Here is a tiny trained network, its code and every weight. The questions are about switching its units off for an input and a target symbol, where a switched-off unit gives its printed mean instead of its output.

import numpy as np


def w(rows, s, z=0):
    codes = np.array(rows[::2]) - 128.0
    scale = np.full(codes.shape[1], s)
    scale[-1] = z or s
    return codes * scale


def norm(h):
    return h / np.sqrt((h * h).mean(-1, keepdims=True) + 1e-5)


def f(y):
    return np.maximum(y, 0)


def softmax(a):
    e = np.exp(a - a.max(-1, keepdims=True))
    return e / e.sum(-1, keepdims=True)


def log_softmax(a):
    a = a - a.max(-1, keepdims=True)
    return a - np.log(np.exp(a).sum(-1, keepdims=True))


def net(x, mask):
    ids = ['βγζλτφψω'.index(c) for c in x.split()]
    T = len(ids)
    res = E[ids] + P[:T]
    r = norm(res)
    for j in range(2):
        rows = slice(2 * j, 2 * j + 2)
        q, k, v = (r @ M[0][rows].T for M in (Q, K, V))
        z = softmax(np.where(np.tri(T) > 0, q @ k.T / 2**0.5, -1e9)) @ v
        o = O[0][rows]
        res = res + np.where(mask[j], z, o[:, -1]) @ o[:, :-1]
    y = f(norm(res) @ A[0][:, :-1].T + A[0][:, -1])
    res = res + np.where(mask[2:10], y, B[0][:, -1]) @ B[0][:, :-1]
    return log_softmax(norm(res)[-1] @ U[:, :-1].T + U[:, -1])


Q, K, V, O, A, B = {}, {}, {}, {}, {}, {}
E = w([
[92,200,8,84,127],'β',
[158,68,73,201,161],'γ',
[107,160,101,118,58],'ζ',
[152,80,60,99,132],'λ',
[88,166,149,163,140],'τ',
[105,119,136,202,178],'φ',
[109,121,150,187,104],'ψ',
[104,128,79,84,125],'ω',
],0.019)
P = w([
[232,121,200,10,111],'0',
[96,131,215,169,115],'1',
[255,181,100,163,72],'2',
[36,82,182,150,121],'3',
[243,188,76,160,78],'4',
[16,81,192,155,119],'5',
[239,190,61,165,76],'6',
[26,84,193,158,128],'7',
[233,190,45,163,72],'8',
[21,88,184,156,133],'9',
[228,188,30,165,67],'10',
[22,95,184,156,137],'11',
[224,193,24,176,64],'12',
[34,107,174,115,146],'13',
],0.0093)
Q[0] = w([
[183,123,55,72,32],'H0',
[251,192,168,221,126],'H0',
[234,174,83,182,97],'H1',
[126,96,174,108,97],'H1',
],0.012)
K[0] = w([
[160,201,138,62,170],'H0',
[190,77,205,94,79],'H0',
[224,121,235,19,218],'H1',
[127,34,131,255,30],'H1',
],0.0094)
V[0] = w([
[147,116,208,113,46],'H0',
[116,144,119,118,116],'H0',
[196,120,37,238,30],'H1',
[167,228,11,88,39],'H1',
],0.011)
O[0] = w([
[118,117,10,42,118,94],'H0',
[39,111,81,110,166,145],'H0',
[93,58,6,189,40,155],'H1',
[131,92,192,87,50,254],'H1',
],0.013,0.0076)
A[0] = w([
[145,66,160,105,174,46],'N0',
[167,193,171,83,182,17],'N1',
[132,174,143,133,231,26],'N2',
[111,128,201,110,105,149],'N3',
[159,7,130,99,187,253],'N4',
[82,165,123,90,116,174],'N5',
[196,154,131,108,86,180],'N6',
[150,137,121,145,50,134],'N7',
],0.016,0.0034)
B[0] = w([
[105,126,82,155,152,136],'N0',
[4,86,102,139,60,169],'N1',
[143,90,168,104,141,166],'N2',
[124,193,97,202,114,230],'N3',
[102,216,145,171,120,173],'N4',
[142,136,155,181,102,184],'N5',
[183,95,154,115,183,200],'N6',
[118,110,119,84,184,254],'N7',
],0.015,0.0089)
U = w([
[197,133,229,133,78,184],'β',
[94,176,135,163,249,72],'γ',
[54,112,182,70,167,18],'ζ',
[146,65,96,44,65,8],'λ',
[83,73,33,205,125,125],'τ',
[208,143,143,130,219,250],'φ',
[163,200,19,123,147,171],'ψ',
[68,182,170,218,59,112],'ω',
],0.013,0.0022)

Each question gives the input, a string of symbols that net reads in full, and the target symbol t.
The units are the heads (2 rows each of Q, K, V and O) and the neurons (one row each of A and B). Each row of codes is followed by its name. A weight is (code - 128) times the scale printed after its matrix; where a second scale follows, it is the last column's (O, A, B and U).
mask holds one flag per unit, heads first, then neurons. A switched-off unit (its flag False) gives its mean, the last column of its rows in O or B, instead of its output. The means were averaged over made-up inputs and are rounded, as every weight is.
A unit's drop is (log p(t) with every unit on - log p(t) with that unit switched off) / (log p(t) with every unit on - log p(t) with every unit switched off).
The circuit of an input: a set's keep is (log p(t) with only the set's units on - log p(t) with every unit switched off) / (log p(t) with every unit on - log p(t) with every unit switched off). Starting from all 10 units, units are removed one at a time, each time the one whose removal leaves the highest keep (on an exact tie, the one counted first), for as long as the keep stays at least 0.8.
units of the circuit, in order: the units of the circuit, biggest drop first
k most important neurons: the k neurons with the biggest drops, biggest first
heads that matter: for each layer, one digit per head in row order, 1 if its drop is at least 0.15 and else 0, layers parted by /
input ψ ψ φ ψ β β ζ, target ψ: units of the circuit, in order	H1
input ζ ω τ, target λ: units of the circuit, in order	H0, H1
input ζ ω β γ λ, target λ: units of the circuit, in order	H1, H0
input τ ζ λ, target ζ: units of the circuit, in order	H1, N1
input β γ ψ ψ β φ ψ τ, target τ: heads that matter	01
input ζ ψ λ φ β β ψ ψ β, target λ: heads that matter	01
input φ β β ω ψ β β ψ β λ, target ω: heads that matter	10
input β β β λ β ψ β β ψ ψ β φ β, target β: heads that matter	01
input λ β φ β ζ ζ τ ψ ψ ψ τ β ω, target φ: heads that matter	00
input ψ τ ω ζ, target τ: units of the circuit, in order	H1, H0
input ψ ψ τ β β φ β β φ β λ ψ φ, target ψ: heads that matter	10
input ψ ω φ β β γ, target ω: heads that matter	00
input ζ β ω, target λ: units of the circuit, in order	H0, H1
input γ β φ γ φ φ ω ω β γ β τ β, target τ: units of the circuit, in order	H1
input ψ ψ ω τ, target τ: heads that matter	11
input ψ β τ ζ λ, target ψ: units of the circuit, in order	H0, N4
input λ ψ τ ζ ψ ζ β, target φ: units of the circuit, in order	N6, H1, N3
input τ τ ψ ω ψ ζ ψ, target ζ: units of the circuit, in order	H1, N1, N2
input ψ τ τ ψ γ, target ψ: heads that matter	10
input ζ ψ ψ β, target ω: heads that matter	00
input φ β β τ γ λ β φ ψ β ζ φ τ, target γ: heads that matter	01
input ω β β β τ ζ γ β λ ζ β β ζ, target β: 2 most important neurons	N6, N4
input ψ φ λ, target ψ: units of the circuit, in order	H1, H0
input φ β β φ λ ζ ω γ λ τ φ, target γ: units of the circuit, in order	H1
input ω φ τ γ λ ψ ω β ψ ζ, target τ: heads that matter	01
input ζ ψ ζ φ φ λ λ λ ζ φ, target τ: heads that matter	01
